Below is a small trained network, with its code and all its weights. Each question gives an input and a class and asks what happens when units are switched off, that is, made to give their printed mean instead of their output.

import numpy as np


def w(rows, s, z=0):
    codes = np.array(rows[::2]) - 128.0
    scale = np.full(codes.shape[1], s)
    scale[-1] = z or s
    return codes * scale


def f(y):
    return y / 2 * (1 + np.tanh(0.7978845608 * (y + 0.044715 * y**3)))


def log_softmax(a):
    a = a - a.max(-1, keepdims=True)
    return a - np.log(np.exp(a).sum(-1, keepdims=True))


def net(x, mask):
    res = np.array(x, float).reshape(1, 3) / 4 @ E
    y = f(res @ A[0][:, :-1].T + A[0][:, -1])
    res = res + np.where(mask, y, B[0][:, -1]) @ B[0][:, :-1]
    return log_softmax(res[-1] @ U[:, :-1].T + U[:, -1])


A, B = {}, {}
E = w([
[113,65,201,3,131,133],'x0',
[142,244,185,105,87,110],'x1',
[123,185,18,54,200,122],'x2',
],0.006)
A[0] = w([
[132,48,77,131,150,129,102],'N1',
[125,154,91,93,144,131,83],'N2',
[131,160,73,80,153,140,120],'N3',
[144,103,165,43,131,135,88],'N4',
[137,208,172,101,114,116,94],'N5',
[137,103,174,172,107,144,85],'N6',
[131,107,154,70,128,125,101],'N7',
[138,123,117,130,124,124,47],'N8',
[122,106,162,52,140,150,117],'N9',
[125,133,125,125,125,129,254],'N10',
[119,144,94,99,149,124,77],'N11',
[123,87,228,200,101,130,113],'N12',
[120,255,187,91,111,131,87],'N13',
[131,141,75,87,150,126,116],'N14',
[123,88,109,134,133,130,154],'N15',
[113,64,102,143,145,146,78],'N16',
[129,38,73,136,143,115,86],'N17',
[135,162,102,201,137,137,112],'N18',
[126,97,151,57,124,127,113],'N19',
[122,172,86,209,125,125,107],'N20',
[120,153,69,76,150,114,89],'N21',
[143,163,87,198,125,139,86],'N22',
[128,166,56,65,148,138,117],'N23',
[131,105,178,167,114,126,75],'N24',
],0.014,0.0071)
B[0] = w([
[145,77,118,180,123,170,177],'N1',
[111,119,169,150,86,111,153],'N2',
[125,150,179,121,83,138,200],'N3',
[66,115,93,120,134,57,204],'N4',
[131,65,119,187,136,148,185],'N5',
[122,115,177,139,78,93,169],'N6',
[85,136,99,130,123,99,174],'N7',
[90,97,146,167,110,91,104],'N8',
[84,135,71,96,123,93,210],'N9',
[167,203,72,40,147,255,239],'N10',
[118,101,168,135,83,94,144],'N11',
[127,163,204,88,40,148,255],'N12',
[147,47,94,211,121,194,227],'N13',
[132,143,174,130,95,120,183],'N14',
[142,138,99,131,129,176,160],'N15',
[117,70,129,186,119,124,148],'N16',
[125,65,118,204,121,163,175],'N17',
[70,132,92,104,130,103,189],'N18',
[84,136,93,115,136,85,198],'N19',
[68,119,77,91,126,80,206],'N20',
[115,129,186,130,68,111,188],'N21',
[72,104,103,122,125,53,183],'N22',
[136,142,189,96,66,140,222],'N23',
[116,122,163,154,65,105,160],'N24',
],0.035,0.0066)
U = w([
[135,172,254,104,53,129,129],'0',
[39,137,34,86,143,51,89],'1',
[160,35,101,251,135,200,146],'2',
[228,241,110,70,205,181,253],'3',
[152,137,171,174,166,72,78],'4',
[195,99,166,172,157,38,89],'5',
[142,137,184,183,173,58,87],'6',
],0.0072,0.0052)

Each question gives the input, the list of numbers given to net, and the class t.
The units are the neurons (one row each of A and B). Each row of codes is followed by its name. A weight is (code - 128) times the scale printed after its matrix; where a second scale follows, it is the last column's (A, B and U).
mask holds one flag per neuron, in row order. A switched-off neuron (its flag False) gives its mean, the last column of its row in B, instead of its output. The means were averaged over made-up inputs and are rounded, as every weight is.
A unit's drop is (log p(t) with every unit on - log p(t) with that unit switched off) / (log p(t) with every unit on - log p(t) with every unit switched off).
unit that matters most: the unit with the biggest drop
top k neurons: the k neurons with the biggest drops, biggest first
drop of u: that unit's drop, to one decimal
input [-8,0,8], class 0: top 3 neurons : [N23; N3; N21]
input [7,4,-6], class 1: unit that matters most : N4
input [7,-7,1], class 1: top 3 neurons : [N9; N4; N19]
input [-7,-8,-2], class 2: top 3 neurons : [N17; N1; N16]
input [7,-8,3], class 2: top 3 neurons : [N17; N1; N16]
input [-1,-6,5], class 2: top 4 neurons : [N17; N1; N12; N16]
input [8,3,7], class 1: top 4 neurons : [N4; N9; N19; N12]
input [7,-7,-6], class 1: top 2 neurons : [N9; N4]
input [-3,-3,-2], class 3: top 2 neurons : [N13; N4]
input [-6,-2,6], class 0: top 4 neurons : [N23; N3; N21; N9]
input [-2,-3,3], class 3: drop of N13 : 0.4
input [-4,7,2], class 2: drop of N13 : 0.3
